Below are the code and all the weights of a small trained network. Each question names an input and a target symbol and asks about switching units off, where a switched-off unit gives its printed mean instead of its output.

import numpy as np


def w(rows, s, z=0):
    codes = np.array(rows[::2]) - 128.0
    scale = np.full(codes.shape[1], s)
    scale[-1] = z or s
    return codes * scale


def softmax(a):
    e = np.exp(a - a.max(-1, keepdims=True))
    return e / e.sum(-1, keepdims=True)


def log_softmax(a):
    a = a - a.max(-1, keepdims=True)
    return a - np.log(np.exp(a).sum(-1, keepdims=True))


def net(x, mask):
    ids = ['αβγδζηθλξπστφψω'.index(c) for c in x.split()]
    T = len(ids)
    res = E[ids] + P[:T]
    u = 0
    for l in range(3):
        r = res
        for j in range(2):
            rows = slice(3 * j, 3 * j + 3)
            q, k, v = (r @ M[l][rows].T for M in (Q, K, V))
            z = softmax(np.where(np.tri(T) > 0, q @ k.T / 3**0.5, -1e9)) @ v
            o = O[l][rows]
            res = res + np.where(mask[u + j], z, o[:, -1]) @ o[:, :-1]
        u += 2
    return log_softmax(res[-1] @ U[:, :-1].T + U[:, -1])


Q, K, V, O = {}, {}, {}, {}
E = w([
[152,60,90,158,178,171,200,81],'α',
[155,139,122,151,106,129,157,196],'β',
[150,106,6,78,170,41,64,146],'γ',
[108,92,78,160,20,149,166,81],'δ',
[158,129,138,142,113,127,165,183],'ζ',
[165,125,123,148,112,129,152,195],'η',
[104,96,153,136,168,229,78,138],'θ',
[120,128,121,225,109,176,32,178],'λ',
[81,55,80,105,182,190,203,78],'ξ',
[165,124,137,149,109,131,161,197],'π',
[171,141,126,147,109,132,153,194],'σ',
[163,5,174,115,107,152,95,123],'τ',
[164,134,140,138,106,128,168,189],'φ',
[159,122,129,150,112,131,149,202],'ψ',
[206,122,195,67,165,165,198,73],'ω',
],0.018)
P = w([
[97,144,220,133,198,189,254,229],'0',
[160,191,137,67,27,167,146,222],'1',
[145,133,125,118,51,161,133,201],'2',
[154,101,95,152,66,148,137,178],'3',
[161,72,75,181,72,145,145,153],'4',
[157,50,58,211,84,146,134,136],'5',
[155,44,45,233,97,148,132,95],'6',
],0.0097)
Q[0] = w([
[129,207,118,97,105,115,230,108],'L0H1',
[255,68,43,131,33,66,107,196],'L0H1',
[187,163,128,96,146,83,72,155],'L0H1',
[137,111,106,151,127,113,144,125],'L0H2',
[64,116,109,112,148,144,152,127],'L0H2',
[94,123,117,126,98,141,160,154],'L0H2',
],0.013)
K[0] = w([
[193,154,104,158,119,98,218,109],'L0H1',
[157,124,82,47,118,5,77,157],'L0H1',
[152,185,154,84,96,138,139,208],'L0H1',
[124,118,110,134,135,113,117,115],'L0H2',
[164,118,94,125,110,178,133,142],'L0H2',
[104,114,120,126,119,139,141,125],'L0H2',
],0.013)
V[0] = w([
[47,88,131,91,167,167,118,1],'L0H1',
[178,53,135,146,15,193,59,115],'L0H1',
[99,101,47,116,214,100,137,30],'L0H1',
[124,137,87,106,185,52,48,111],'L0H2',
[245,124,118,90,106,164,77,95],'L0H2',
[130,140,37,93,170,67,70,86],'L0H2',
],0.0068)
O[0] = w([
[130,199,124,170,127,63,129,199,2],'L0H1',
[153,172,87,103,214,179,161,87,157],'L0H1',
[179,135,179,95,70,169,73,195,127],'L0H1',
[125,94,76,253,234,86,108,112,100],'L0H2',
[36,67,81,88,149,137,112,46,141],'L0H2',
[137,28,139,167,117,86,222,84,105],'L0H2',
],0.0072,0.0079)
Q[1] = w([
[56,253,170,174,163,128,170,63],'L1H1',
[151,113,132,93,112,150,167,88],'L1H1',
[97,187,213,109,133,71,176,139],'L1H1',
[32,122,136,190,149,85,162,96],'L1H2',
[191,113,148,141,148,105,172,193],'L1H2',
[176,80,102,125,181,163,105,94],'L1H2',
],0.014)
K[1] = w([
[143,232,143,80,89,240,113,111],'L1H1',
[138,105,110,114,122,106,176,70],'L1H1',
[143,232,188,124,77,176,198,115],'L1H1',
[71,247,149,116,163,167,106,166],'L1H2',
[166,132,104,129,73,184,144,108],'L1H2',
[142,118,58,73,173,87,59,135],'L1H2',
],0.013)
V[1] = w([
[138,74,42,120,130,131,152,95],'L1H1',
[175,145,144,142,139,137,2,85],'L1H1',
[152,135,139,39,104,112,115,37],'L1H1',
[191,134,89,107,77,109,156,49],'L1H2',
[159,126,99,173,66,107,48,177],'L1H2',
[77,132,52,168,139,208,131,64],'L1H2',
],0.0075)
O[1] = w([
[59,195,140,173,179,63,186,157,254],'L1H1',
[128,138,154,54,66,87,186,201,124],'L1H1',
[155,149,201,166,110,101,94,192,127],'L1H1',
[3,131,86,113,103,174,94,97,162],'L1H2',
[18,168,212,43,108,64,142,92,175],'L1H2',
[177,78,46,107,95,110,109,43,131],'L1H2',
],0.0068,0.0092)
Q[2] = w([
[74,65,186,239,111,152,187,206],'L2H1',
[88,140,41,146,147,57,72,39],'L2H1',
[73,63,86,207,148,138,183,44],'L2H1',
[219,202,164,86,25,254,105,148],'L2H2',
[124,48,38,128,182,170,105,55],'L2H2',
[253,90,147,228,127,66,65,114],'L2H2',
],0.0091)
K[2] = w([
[105,73,133,177,154,101,43,90],'L2H1',
[133,166,104,93,144,109,161,203],'L2H1',
[115,132,111,118,181,69,155,118],'L2H1',
[130,167,122,174,102,203,158,38],'L2H2',
[133,84,50,92,75,133,101,136],'L2H2',
[140,137,147,146,9,126,147,203],'L2H2',
],0.014)
V[2] = w([
[159,246,65,197,116,85,102,221],'L2H1',
[171,153,153,255,126,165,105,114],'L2H1',
[77,115,146,146,61,131,33,156],'L2H1',
[118,173,186,140,209,180,155,83],'L2H2',
[8,162,126,93,140,142,151,54],'L2H2',
[87,202,94,216,132,150,55,171],'L2H2',
],0.0076)
O[2] = w([
[89,255,66,160,131,181,82,151,111],'L2H1',
[79,143,193,203,130,82,147,153,4],'L2H1',
[78,67,123,205,165,145,110,32,74],'L2H1',
[63,158,172,51,168,130,90,78,31],'L2H2',
[150,177,160,81,194,190,127,108,163],'L2H2',
[87,12,121,58,165,160,140,166,92],'L2H2',
],0.0085,0.0031)
U = w([
[221,126,127,142,119,254,199,146,254],'α',
[199,143,37,111,144,131,81,54,224],'β',
[78,159,100,71,126,24,211,212,144],'γ',
[74,152,92,52,35,132,147,70,16],'δ',
[140,139,123,107,137,116,135,101,70],'ζ',
[128,140,116,90,125,124,147,115,45],'η',
[78,137,135,64,185,140,168,132,54],'θ',
[74,143,135,179,144,125,151,108,131],'λ',
[136,152,121,102,122,118,131,119,53],'ξ',
[131,142,117,100,126,118,131,113,64],'π',
[132,147,119,95,131,118,145,108,67],'σ',
[127,71,141,96,128,105,167,95,80],'τ',
[115,146,118,105,136,123,140,115,52],'φ',
[131,139,124,112,124,115,151,118,58],'ψ',
[154,206,159,101,132,76,161,42,170],'ω',
],0.0068,0.0073)

Each question gives the input, a string of symbols that net reads in full, and the target symbol t.
The units are the heads (3 rows each of Q, K, V and O). Each row of codes is followed by its name. A weight is (code - 128) times the scale printed after its matrix; where a second scale follows, it is the last column's (O and U).
mask holds one flag per head, layer by layer. A switched-off head (its flag False) gives its mean, the last column of its rows in O, instead of its output. The means were averaged over made-up inputs and are rounded, as every weight is.
A unit's drop is (log p(t) with every unit on - log p(t) with that unit switched off) / (log p(t) with every unit on - log p(t) with every unit switched off).
The circuit of an input: a set's keep is (log p(t) with only the set's units on - log p(t) with every unit switched off) / (log p(t) with every unit on - log p(t) with every unit switched off). Starting from all 6 units, units are removed one at a time, each time the one whose removal leaves the highest keep (on an exact tie, the one counted first), for as long as the keep stays at least 0.8.
units of the circuit, in order: the units of the circuit, biggest drop first
unit that matters most: the unit with the biggest drop
heads that matter: for each layer, one digit per head in row order, 1 if its drop is at least 0.15 and else 0, layers parted by /
input σ α δ, target α: units of the circuit, in order : [L1H2]
input λ β λ γ λ π η, target λ: units of the circuit, in order : [L0H2 L0H1 L2H1]
input η λ γ λ η η, target λ: units of the circuit, in order : [L2H1 L1H1]
input σ τ ω η λ γ θ, target θ: units of the circuit, in order : [L0H1 L0H2 L2H2 L1H1]
input γ α σ α ψ τ ψ, target τ: heads that matter : 10 / 01 / 10
input η γ λ θ α λ, target λ: units of the circuit, in order : [L2H1 L1H1 L0H2]
input ψ γ ζ, target γ: units of the circuit, in order : [L1H1 L1H2 L2H1]
input σ η ζ λ δ γ, target γ: units of the circuit, in order : [L0H1 L1H1 L1H2]
input τ σ η ψ γ τ, target τ: units of the circuit, in order : [L0H1 L2H1]
input τ γ τ π η, target τ: heads that matter : 10 / 01 / 10
input π λ γ δ, target δ: units of the circuit, in order : [L0H2 L0H1 L1H2 L2H2]
input γ ζ ξ ψ β θ, target θ: units of the circuit, in order : [L0H1 L2H2 L1H2]
input λ λ γ τ β, target τ: units of the circuit, in order : [L0H2 L2H1 L0H1]
input η γ π ξ θ λ π, target λ: heads that matter : 01 / 10 / 10
input τ τ β ψ τ, target β: units of the circuit, in order : [L0H1 L1H2]
input σ ω γ δ η, target δ: unit that matters most : L0H1
input γ τ τ ψ φ, target τ: units of the circuit, in order : [L0H1 L2H1]
input ψ τ σ ψ γ λ λ, target λ: units of the circuit, in order : [L0H1 L2H1]
input ζ α τ ψ π η ψ, target β: units of the circuit, in order : [L1H2 L0H1]
input γ τ σ, target τ: unit that matters most : L0H1
input γ τ ψ λ γ η δ, target α: heads that matter : 01 / 00 / 01
input γ λ γ τ σ γ σ, target γ: heads that matter : 11 / 10 / 00
input γ β ζ, target γ: heads that matter : 01 / 01 / 00
input η τ γ θ σ, target θ: heads that matter : 11 / 01 / 01
input β β ψ γ ψ, target γ: heads that matter : 10 / 11 / 00
input λ γ α τ ω, target ω: heads that matter : 01 / 01 / 01
input λ ψ η ω γ ω, target ω: heads that matter : 10 / 00 / 01
input τ γ λ τ, target τ: unit that matters most : L2H1
input β λ λ, target β: heads that matter : 11 / 01 / 00
